Here is a tiny trained network, its code and every weight. The questions are about switching its units off for an input and a class, where a switched-off unit gives its printed mean instead of its output.

import numpy as np


def w(rows, s, z=0):
    codes = np.array(rows[::2]) - 128.0
    scale = np.full(codes.shape[1], s)
    scale[-1] = z or s
    return codes * scale


def f(y):
    return np.maximum(y, 0)


def log_softmax(a):
    a = a - a.max(-1, keepdims=True)
    return a - np.log(np.exp(a).sum(-1, keepdims=True))


def net(x, mask):
    res = np.array(x, float).reshape(1, 8) / 4 @ E
    y = f(res @ A[0][:, :-1].T + A[0][:, -1])
    res = res + np.where(mask, y, B[0][:, -1]) @ B[0][:, :-1]
    return log_softmax(res[-1] @ U[:, :-1].T + U[:, -1])


A, B = {}, {}
E = w([
[130,128,125,124],'x0',
[129,129,127,128],'x1',
[126,128,131,134],'x2',
[124,128,128,131],'x3',
[213,90,247,174],'x4',
[132,126,125,123],'x5',
[104,254,218,43],'x6',
[227,233,76,213],'x7',
],0.0085)
A[0] = w([
[125,206,145,135,168],'n1',
[32,150,90,94,116],'n2',
[164,108,179,141,51],'n3',
[208,135,67,222,131],'n4',
[192,161,108,119,82],'n5',
[149,207,152,100,92],'n6',
[146,169,132,173,82],'n7',
[128,132,87,91,68],'n8',
[179,167,101,142,43],'n9',
[172,153,107,126,42],'n10',
[108,135,36,110,79],'n11',
[115,148,100,98,102],'n12',
[67,89,143,96,43],'n13',
[170,86,53,160,74],'n14',
[184,216,101,120,122],'n15',
[164,67,97,152,98],'n16',
[135,171,154,92,88],'n17',
[130,186,118,193,56],'n18',
[74,197,160,104,77],'n19',
[96,168,38,82,52],'n20',
[125,85,133,87,21],'n21',
[210,96,180,132,58],'n22',
[52,118,7,131,120],'n23',
[174,42,215,120,127],'n24',
[167,176,167,60,78],'n25',
[131,190,135,151,125],'n26',
[110,121,138,140,189],'n27',
[38,160,51,77,79],'n28',
[141,54,81,162,58],'n29',
[136,122,200,162,66],'n30',
[188,36,90,119,62],'n31',
[30,82,118,86,136],'n32',
[151,172,164,46,89],'n33',
[113,69,139,61,83],'n34',
[114,161,173,130,107],'n35',
[159,40,73,203,112],'n36',
[140,163,140,105,77],'n37',
[125,119,134,137,254],'n38',
[89,166,152,126,196],'n39',
[114,105,134,108,46],'n40',
[78,79,151,112,47],'n41',
[40,56,233,86,133],'n42',
[57,65,182,81,48],'n43',
],0.011,0.0094)
B[0] = w([
[95,58,114,81,205],'n1',
[208,126,180,130,193],'n2',
[191,181,188,216,147],'n3',
[141,98,41,72,226],'n4',
[120,156,69,146,156],'n5',
[52,147,162,114,182],'n6',
[108,99,74,165,155],'n7',
[138,126,137,173,138],'n8',
[129,164,39,170,150],'n9',
[125,159,29,176,136],'n10',
[163,139,198,164,175],'n11',
[162,90,179,179,147],'n12',
[133,157,93,133,157],'n13',
[9,145,178,130,181],'n14',
[150,114,19,121,202],'n15',
[23,130,178,123,174],'n16',
[45,106,164,175,161],'n17',
[165,151,1,194,156],'n18',
[73,146,186,131,176],'n19',
[182,148,211,231,173],'n20',
[117,197,28,140,135],'n21',
[210,218,225,197,166],'n22',
[183,137,216,135,225],'n23',
[225,118,144,139,215],'n24',
[54,136,154,149,176],'n25',
[130,91,69,93,172],'n26',
[141,106,119,81,180],'n27',
[208,141,182,168,196],'n28',
[47,201,162,114,176],'n29',
[158,154,139,185,156],'n30',
[70,163,162,119,173],'n31',
[137,115,48,122,215],'n32',
[52,143,184,172,182],'n33',
[123,158,42,212,172],'n34',
[75,142,139,122,160],'n35',
[39,160,186,91,222],'n36',
[86,120,130,141,144],'n37',
[141,38,122,39,236],'n38',
[122,110,149,55,200],'n39',
[117,152,68,148,131],'n40',
[103,147,55,164,155],'n41',
[146,135,3,148,250],'n42',
[122,198,24,187,189],'n43',
],0.006,0.011)
U = w([
[137,121,9,143,87],'0',
[10,128,183,111,60],'1',
[254,128,206,188,95],'2',
[154,77,113,71,254],'3',
],0.0086,0.011)

Each question gives the input, the list of numbers given to net, and the class t.
The units are the neurons (one row each of A and B). Each row of codes is followed by its name. A weight is (code - 128) times the scale printed after its matrix; where a second scale follows, it is the last column's (A, B and U).
mask holds one flag per neuron, in row order. A switched-off neuron (its flag False) gives its mean, the last column of its row in B, instead of its output. The means were averaged over made-up inputs and are rounded, as every weight is.
A unit's drop is (log p(t) with every unit on - log p(t) with that unit switched off) / (log p(t) with every unit on - log p(t) with every unit switched off).
The circuit of an input: a set's keep is (log p(t) with only the set's units on - log p(t) with every unit switched off) / (log p(t) with every unit on - log p(t) with every unit switched off). Starting from the 12 units with the biggest drops (on a tie, the unit counted first), units are removed one at a time, each time the one whose removal leaves the highest keep (on an exact tie, the one counted first), for as long as the keep stays at least 0.8.
circuit, biggest first: the units of the circuit, biggest drop first
most important unit: the unit with the biggest drop
k most important neurons: the k neurons with the biggest drops, biggest first
drop of u: that unit's drop, to one decimal
input [4,-4,-3,4,-7,6,-7,3], class 1: circuit, biggest first : (n14; n36)
input [0,-6,3,6,7,-3,3,-4], class 2: 2 most important neurons : (n24; n22)
input [1,0,-1,-8,4,-4,4,5], class 0: circuit, biggest first : (n15; n23)
input [-1,4,-2,-2,1,8,1,-5], class 0: circuit, biggest first : (n42; n43; n34)
input [-5,7,1,8,7,-8,4,-6], class 2: circuit, biggest first : (n24)
input [0,-5,-4,-1,-7,-4,-5,-6], class 2: circuit, biggest first : (n23; n28; n2)
input [6,8,-3,-2,8,4,2,-7], class 2: 4 most important neurons : (n24; n22; n3; n4)
input [-3,6,1,-3,-7,-6,-2,-7], class 0: 2 most important neurons : (n32; n42)
input [-7,2,5,1,6,-4,-8,7], class 1: 3 most important neurons : (n36; n14; n16)
input [8,-5,7,4,-7,-1,-7,-2], class 1: 3 most important neurons : (n36; n14; n29)
input [4,1,2,-2,-8,-7,7,5], class 2: drop of n14 : 0.1
input [-2,5,-8,-7,-3,2,0,-5], class 0: drop of n34 : 0.2
input [4,-5,1,-6,-5,4,2,-6], class 0: drop of n32 : 0.3
input [-5,-4,7,-7,-3,2,8,6], class 1: most important unit : n6
